Below is a small trained network, with its code and all its weights. Each question gives an input and a class and asks what happens when units are switched off, that is, made to give their printed mean instead of their output.

import numpy as np


def w(rows, s, z=0):
    codes = np.array(rows[::2]) - 128.0
    scale = np.full(codes.shape[1], s)
    scale[-1] = z or s
    return codes * scale


def norm(h):
    return h / np.sqrt((h * h).mean(-1, keepdims=True) + 1e-5)


def f(y):
    return y / 2 * (1 + np.tanh(0.7978845608 * (y + 0.044715 * y**3)))


def log_softmax(a):
    a = a - a.max(-1, keepdims=True)
    return a - np.log(np.exp(a).sum(-1, keepdims=True))


def net(x, mask):
    res = np.array(x, float).reshape(1, 3) / 4 @ E
    u = 0
    for l in range(2):
        y = f(norm(res) @ A[l][:, :-1].T + A[l][:, -1])
        res = res + np.where(mask[u : u + 10], y, B[l][:, -1]) @ B[l][:, :-1]
        u += 10
    return log_softmax(norm(res)[-1] @ U[:, :-1].T + U[:, -1])


A, B = {}, {}
E = w([
[162,148,151,16,163,255,102,160],'x0',
[119,60,179,250,70,172,184,131],'x1',
[58,211,137,114,120,79,33,159],'x2',
],0.0078)
A[0] = w([
[128,88,183,173,90,163,3,181,5],'0.n1',
[65,112,66,41,88,223,104,199,154],'0.n2',
[88,67,54,127,112,81,118,101,191],'0.n3',
[133,103,217,142,114,162,112,172,34],'0.n4',
[66,108,161,224,181,121,176,57,90],'0.n5',
[91,139,158,106,155,152,55,205,134],'0.n6',
[94,222,37,84,210,127,118,244,225],'0.n7',
[105,79,158,117,71,94,119,132,26],'0.n8',
[166,66,74,149,222,113,159,114,149],'0.n9',
[177,69,202,78,250,199,186,176,77],'0.n10',
],0.0063,0.0024)
B[0] = w([
[17,154,137,20,87,71,174,197,156],'0.n1',
[155,116,200,56,157,31,134,253,204],'0.n2',
[239,174,166,37,154,210,34,72,179],'0.n3',
[64,70,42,40,66,154,197,117,147],'0.n4',
[93,87,176,105,203,144,140,118,211],'0.n5',
[31,121,100,202,137,208,112,152,189],'0.n6',
[207,7,91,170,167,151,109,136,255],'0.n7',
[66,158,110,145,161,146,155,154,127],'0.n8',
[220,214,213,75,187,99,151,56,164],'0.n9',
[105,164,52,192,12,93,173,77,200],'0.n10',
],0.006,0.0055)
A[1] = w([
[147,121,84,99,130,97,70,123,46],'1.n1',
[5,199,222,174,116,186,106,152,140],'1.n2',
[182,125,60,149,161,104,45,142,80],'1.n3',
[171,98,177,151,153,121,251,89,115],'1.n4',
[118,68,83,158,68,125,94,144,109],'1.n5',
[94,125,133,106,159,157,72,75,254],'1.n6',
[254,81,59,60,136,78,155,80,74],'1.n7',
[127,114,102,136,71,251,162,119,28],'1.n8',
[135,136,124,60,128,163,97,174,140],'1.n9',
[159,75,95,130,126,73,241,177,112],'1.n10',
],0.0088,0.0026)
B[1] = w([
[80,178,109,147,55,178,102,88,168],'1.n1',
[154,96,204,7,185,73,207,70,218],'1.n2',
[177,226,141,170,62,156,63,89,215],'1.n3',
[125,147,124,138,184,188,13,194,253],'1.n4',
[211,175,71,101,98,4,149,78,157],'1.n5',
[221,78,110,187,157,160,110,91,172],'1.n6',
[40,74,199,87,129,9,239,138,251],'1.n7',
[170,240,79,195,64,55,145,65,174],'1.n8',
[36,71,99,164,113,227,188,149,187],'1.n9',
[79,141,49,96,129,253,78,190,193],'1.n10',
],0.0071,0.0067)
U = w([
[142,98,221,116,211,5,182,38,152],'0',
[127,74,92,170,191,222,28,182,244],'1',
[65,85,107,6,83,103,209,187,118],'2',
[174,247,37,182,39,181,180,112,59],'3',
[216,217,85,154,52,74,9,30,5],'4',
],0.014,0.003)

Each question gives the input, the list of numbers given to net, and the class t.
The units are the neurons (one row each of A and B). Each row of codes is followed by its name. A weight is (code - 128) times the scale printed after its matrix; where a second scale follows, it is the last column's (A, B and U).
mask holds one flag per neuron, layer by layer. A switched-off neuron (its flag False) gives its mean, the last column of its row in B, instead of its output. The means were averaged over made-up inputs and are rounded, as every weight is.
A unit's drop is (log p(t) with every unit on - log p(t) with that unit switched off) / (log p(t) with every unit on - log p(t) with every unit switched off).
The circuit of an input: a set's keep is (log p(t) with only the set's units on - log p(t) with every unit switched off) / (log p(t) with every unit on - log p(t) with every unit switched off). Starting from the 12 units with the biggest drops (on a tie, the unit counted first), units are removed one at a time, each time the one whose removal leaves the highest keep (on an exact tie, the one counted first), for as long as the keep stays at least 0.8.
units of the circuit, in order: the units of the circuit, biggest drop first
top k neurons: the k neurons with the biggest drops, biggest first
top k neurons in layer l: the k neurons of layer l with the biggest drops, biggest first
drop when u is switched off: that unit's drop, to one decimal
input [0,4,-8], class 1: top neuron in layer 0 => 0.n9
input [2,-6,5], class 1: top 2 neurons in layer 1 => 1.n9, 1.n8
input [0,-4,1], class 4: top 4 neurons => 1.n3, 1.n2, 0.n5, 1.n4
input [1,8,5], class 2: top 4 neurons in layer 0 => 0.n1, 0.n4, 0.n3, 0.n9
input [-2,1,-6], class 1: top 3 neurons => 1.n4, 1.n2, 1.n10
input [1,1,0], class 3: top 2 neurons => 0.n10, 1.n7
input [7,8,0], class 3: top 3 neurons => 1.n8, 0.n10, 1.n7
input [2,6,-5], class 3: top 3 neurons => 1.n8, 0.n10, 0.n2
input [3,6,-4], class 3: top 2 neurons => 1.n8, 0.n10
input [0,5,6], class 0: top 2 neurons in layer 1 => 1.n2, 1.n10
input [1,7,7], class 2: top 2 neurons in layer 0 => 0.n1, 0.n4
input [2,4,0], class 3: top 4 neurons => 1.n8, 1.n7, 0.n4, 0.n10
input [6,3,1], class 2: top 2 neurons in layer 0 => 0.n2, 0.n1
input [7,8,-3], class 3: units of the circuit, in order => 1.n8
input [-4,-4,1], class 4: top 3 neurons => 1.n3, 1.n1, 1.n2
input [0,0,1], class 4: top 2 neurons in layer 1 => 1.n5, 1.n4
input [7,8,2], class 2: top 2 neurons in layer 1 => 1.n2, 1.n3
input [2,5,8], class 2: top 2 neurons in layer 0 => 0.n1, 0.n4
input [2,2,-3], class 3: top 2 neurons => 0.n10, 1.n8
input [-1,2,7], class 0: units of the circuit, in order => 1.n2
input [1,4,-4], class 3: drop when 1.n8 is switched off => 1.8
input [2,-5,2], class 1: drop when 0.n2 is switched off => 0.1
input [4,6,-7], class 3: drop when 0.n10 is switched off => 0.3
